Here is a tiny trained network, its code and every weight. The questions are about switching its units off for an input and a class, where a switched-off unit gives its printed mean instead of its output.

import numpy as np


def w(rows, s, z=0):
    codes = np.array(rows[::2]) - 128.0
    scale = np.full(codes.shape[1], s)
    scale[-1] = z or s
    return codes * scale


def f(y):
    return y / 2 * (1 + np.tanh(0.7978845608 * (y + 0.044715 * y**3)))


def log_softmax(a):
    a = a - a.max(-1, keepdims=True)
    return a - np.log(np.exp(a).sum(-1, keepdims=True))


def net(x, mask):
    res = np.array(x, float).reshape(1, 5) / 4 @ E
    y = f(res @ A[0][:, :-1].T + A[0][:, -1])
    res = res + np.where(mask, y, B[0][:, -1]) @ B[0][:, :-1]
    return log_softmax(res[-1] @ U[:, :-1].T + U[:, -1])


A, B = {}, {}
E = w([
[78,72,2],'x0',
[37,160,192],'x1',
[82,57,225],'x2',
[128,128,132],'x3',
[128,128,129],'x4',
],0.01)
A[0] = w([
[89,77,157,155],'N0',
[51,194,125,65],'N1',
[87,116,78,110],'N2',
[120,27,223,147],'N3',
[99,53,143,211],'N4',
[246,107,91,164],'N5',
[246,54,123,2],'N6',
[153,209,66,243],'N7',
[86,90,86,91],'N8',
[171,103,99,61],'N9',
[142,216,84,106],'N10',
[97,70,95,221],'N11',
],0.013,0.0025)
B[0] = w([
[163,91,104,194],'N0',
[93,2,153,183],'N1',
[154,177,192,186],'N2',
[201,105,134,254],'N3',
[195,109,117,204],'N4',
[112,131,208,220],'N5',
[70,72,158,194],'N6',
[186,80,126,220],'N7',
[114,209,184,189],'N8',
[99,75,217,158],'N9',
[149,85,64,190],'N10',
[160,167,155,208],'N11',
],0.0094,0.0093)
U = w([
[118,153,162,254],'0',
[22,72,193,55],'1',
[193,140,111,28],'2',
[120,175,170,204],'3',
[149,246,198,151],'4',
[74,210,149,7],'5',
],0.012,0.0068)

Each question gives the input, the list of numbers given to net, and the class t.
The units are the neurons (one row each of A and B). Each row of codes is followed by its name. A weight is (code - 128) times the scale printed after its matrix; where a second scale follows, it is the last column's (A, B and U).
mask holds one flag per neuron, in row order. A switched-off neuron (its flag False) gives its mean, the last column of its row in B, instead of its output. The means were averaged over made-up inputs and are rounded, as every weight is.
A unit's drop is (log p(t) with every unit on - log p(t) with that unit switched off) / (log p(t) with every unit on - log p(t) with every unit switched off).
The circuit of an input: a set's keep is (log p(t) with only the set's units on - log p(t) with every unit switched off) / (log p(t) with every unit on - log p(t) with every unit switched off). Starting from all 12 units, units are removed one at a time, each time the one whose removal leaves the highest keep (on an exact tie, the one counted first), for as long as the keep stays at least 0.8.
circuit, biggest first: the units of the circuit, biggest drop first
k most important neurons: the k neurons with the biggest drops, biggest first
drop when u is switched off: that unit's drop, to one decimal
input [7,-6,-4,2,0], class 4: circuit, biggest first -> (N8; N5)
input [6,1,-5,3,-4], class 4: circuit, biggest first -> (N2; N8)
input [-5,2,-7,-5,6], class 2: circuit, biggest first -> (N10; N7)
input [8,-8,-2,-7,-6], class 1: circuit, biggest first -> (N6; N9)
input [1,-2,7,-6,-1], class 2: circuit, biggest first -> (N3; N4)
input [-8,-3,8,-7,-3], class 2: circuit, biggest first -> (N3; N5)
input [-1,5,-1,1,4], class 1: circuit, biggest first -> (N1; N11)
input [-5,-8,6,3,7], class 1: circuit, biggest first -> (N6)
input [4,-7,-4,0,-3], class 1: circuit, biggest first -> (N6; N9)
input [1,4,-8,-1,-7], class 2: 2 most important neurons -> (N7; N10)
input [8,1,-4,5,0], class 4: circuit, biggest first -> (N8; N2)
input [8,3,-2,-5,2], class 4: 3 most important neurons -> (N8; N2; N11)
input [2,-4,2,3,-3], class 1: circuit, biggest first -> (N6; N3)
input [5,7,4,-5,-8], class 0: circuit, biggest first -> (N4; N6)
input [-4,-8,6,5,6], class 1: circuit, biggest first -> (N6)
input [5,-2,8,0,-3], class 2: circuit, biggest first -> (N4; N3)
input [3,6,8,-6,-2], class 2: 2 most important neurons -> (N3; N4)
input [4,-6,-3,-1,8], class 0: 2 most important neurons -> (N1; N7)
input [-3,-4,1,-3,-3], class 1: 2 most important neurons -> (N6; N11)
input [-4,-7,3,1,0], class 1: most important neuron -> (N6)
input [1,-8,-6,6,-6], class 1: 2 most important neurons -> (N6; N5)
input [0,5,8,-2,-4], class 2: 3 most important neurons -> (N3; N4; N0)
input [6,-5,-5,1,2], class 4: drop when N10 is switched off -> -0.2
input [5,1,7,5,-6], class 2: drop when N4 is switched off -> 0.2
input [-4,3,6,-3,5], class 2: drop when N3 is switched off -> 0.4
input [7,3,-1,0,6], class 4: drop when N0 is switched off -> 0.0
input [6,-5,-2,6,-4], class 3: most important neuron -> (N1)
